A =
485,610,577,424,372,340,502,128,477
490,432,408,504,429,415,482,329,619
465,451,375,464,565,625,421,597,488
483,440,596,458,418,504,453,311,488
510,422,535,384,555,355,417,423,468
434,581,427,563,505,574,540,627,360
473,549,399,565,452,241,545,336,403
524,410,390,419,526,623,413,273,586
490,378,354,488,489,708,529,281,430
482,424,592,440,379,861,532,178,570
457,392,446,452,464,461,541,687,450
A[0,0]: 485
A[7,2]: 390
A[8,8]: 430
A[:, 3]: [424, 504, 464, 458, 384, 563, 565, 419, 488, 440, 452]
A[8]: [490, 378, 354, 488, 489, 708, 529, 281, 430]
A[:, 2]: [577, 408, 375, 596, 535, 427, 399, 390, 354, 592, 446]
A[3,3]: 458
A[8,7]: 281
A[2,8]: 488
A[5,3]: 563
A[:, 1]: [610, 432, 451, 440, 422, 581, 549, 410, 378, 424, 392]
A[0,7]: 128
A[0,2]: 577
A[7]: [524, 410, 390, 419, 526, 623, 413, 273, 586]
A[4]: [510, 422, 535, 384, 555, 355, 417, 423, 468]
A[:, 4]: [372, 429, 565, 418, 555, 505, 452, 526, 489, 379, 464]
A[9,5]: 861
A[10,3]: 452
A[6]: [473, 549, 399, 565, 452, 241, 545, 336, 403]
A[9,2]: 592
A[4,8]: 468
A[3,1]: 440
A[9,8]: 570
A[4,6]: 417
A[10,4]: 464
A[10]: [457, 392, 446, 452, 464, 461, 541, 687, 450]
A[0,4]: 372
A[3,6]: 453
A[1,1]: 432
A[:, 8]: [477, 619, 488, 488, 468, 360, 403, 586, 430, 570, 450]

x =
[[-0.089 -0.067 -0.073 -0.099 -0.024 -0.017  0.013]
 [-0.016 -0.220 -0.044 -0.097  0.023 -0.236 -0.077]
 [ 0.033 -0.222 -0.053 -0.087  0.051 -0.161 -0.097]
 [ 0.122 -0.046 -0.056 -0.162 -0.043 -0.018 -0.086]
 [-0.101 -0.041 -0.057 -0.093  0.009 -0.019 -0.022]
 [-0.187  0.106 -0.064 -0.099 -0.032 -0.045 -0.093]
 [-0.022 -0.040 -0.046 -0.137 -0.044  0.011 -0.106]
 [ 0.054 -0.207 -0.065 -0.083  0.045 -0.145 -0.105]
 [-0.112  0.134 -0.023  0.129 -0.051 -0.026  0.080]
 [ 0.167 -0.078 -0.062 -0.121 -0.025 -0.029 -0.090]
 [-0.083 -0.063  0.023 -0.104 -0.078  0.039 -0.154]
 [ 0.091 -0.042 -0.056 -0.165 -0.044 -0.014 -0.087]
 [-0.086 -0.073 -0.081 -0.102 -0.030 -0.018  0.023]
 [-0.090 -0.066  0.068 -0.099 -0.105  0.040 -0.161]
 [-0.116 -0.050 -0.042 -0.031 -0.119  0.048  0.027]]
Rows and columns are counted from 0.
(0, 0) -> -0.089
(7, 5) -> -0.145
(1, 5) -> -0.236
(3, 2) -> -0.056
(13, 3) -> -0.099
(11, 5) -> -0.014
(3, 5) -> -0.018
(7, 0) -> 0.054
(5, 5) -> -0.045
(1, 4) -> 0.023
(2, 4) -> 0.051
(0, 5) -> -0.017
(4, 1) -> -0.041
(7, 4) -> 0.045
(13, 4) -> -0.105
(2, 2) -> -0.053
(4, 6) -> -0.022
(10, 2) -> 0.023
(3, 1) -> -0.046
(5, 2) -> -0.064
(0, 1) -> -0.067
(6, 6) -> -0.106
(7, 6) -> -0.105
(6, 1) -> -0.040
(4, 3) -> -0.093
(0, 6) -> 0.013
(5, 4) -> -0.032
(14, 0) -> -0.116
(4, 2) -> -0.057
(3, 0) -> 0.122
(8, 5) -> -0.026
(0, 2) -> -0.073
(13, 6) -> -0.161
(0, 4) -> -0.024
(14, 5) -> 0.048

m = [-14  44 -27 -59   1  -1 -45 -23  -5  22]
m[-10]: -14
m[6]: -45
m[5]: -1
m[4]: 1

B =
[[-0.13  0.03 -0.01 -0.04 -0.18]
 [-0.10 -0.06  0.17  0.06  0.02]
 [-0.04 -0.20 -0.19 -0.16 -0.02]
 [-0.12  0.02 -0.02 -0.03 -0.15]
 [ 0.15  0.13 -0.25 -0.17  0.03]
 [-0.12  0.02 -0.02 -0.04 -0.16]]
Indices start at 0.
(0, 0) = -0.13
(0, 2) = -0.01
(4, 0) = 0.15
(0, 1) = 0.03
(2, 4) = -0.02
(4, 1) = 0.13
(1, 4) = 0.02
(3, 3) = -0.03
(3, 1) = 0.02
(3, 4) = -0.15
(2, 2) = -0.19
(0, 4) = -0.18
(1, 1) = -0.06
(2, 1) = -0.20
(4, 4) = 0.03
(0, 3) = -0.04
(5, 2) = -0.02
(5, 4) = -0.16

arr =
[[-32  13 -10  19]
 [-49   7  15  15]
 [-10  11  13  29]
 [-49  33  10  -1]
 [-57  26   6  35]
 [-54  27  14  34]]
arr[0, 0]	-32
arr[5, 3]	34
arr[4, 1]	26
arr[5, 1]	27
arr[4, 3]	35
arr[1, 2]	15
arr[:, 3]	[19, 15, 29, -1, 35, 34]
arr[4, 0]	-57
arr[2, 1]	11
arr[:, 2]	[-10, 15, 13, 10, 6, 14]
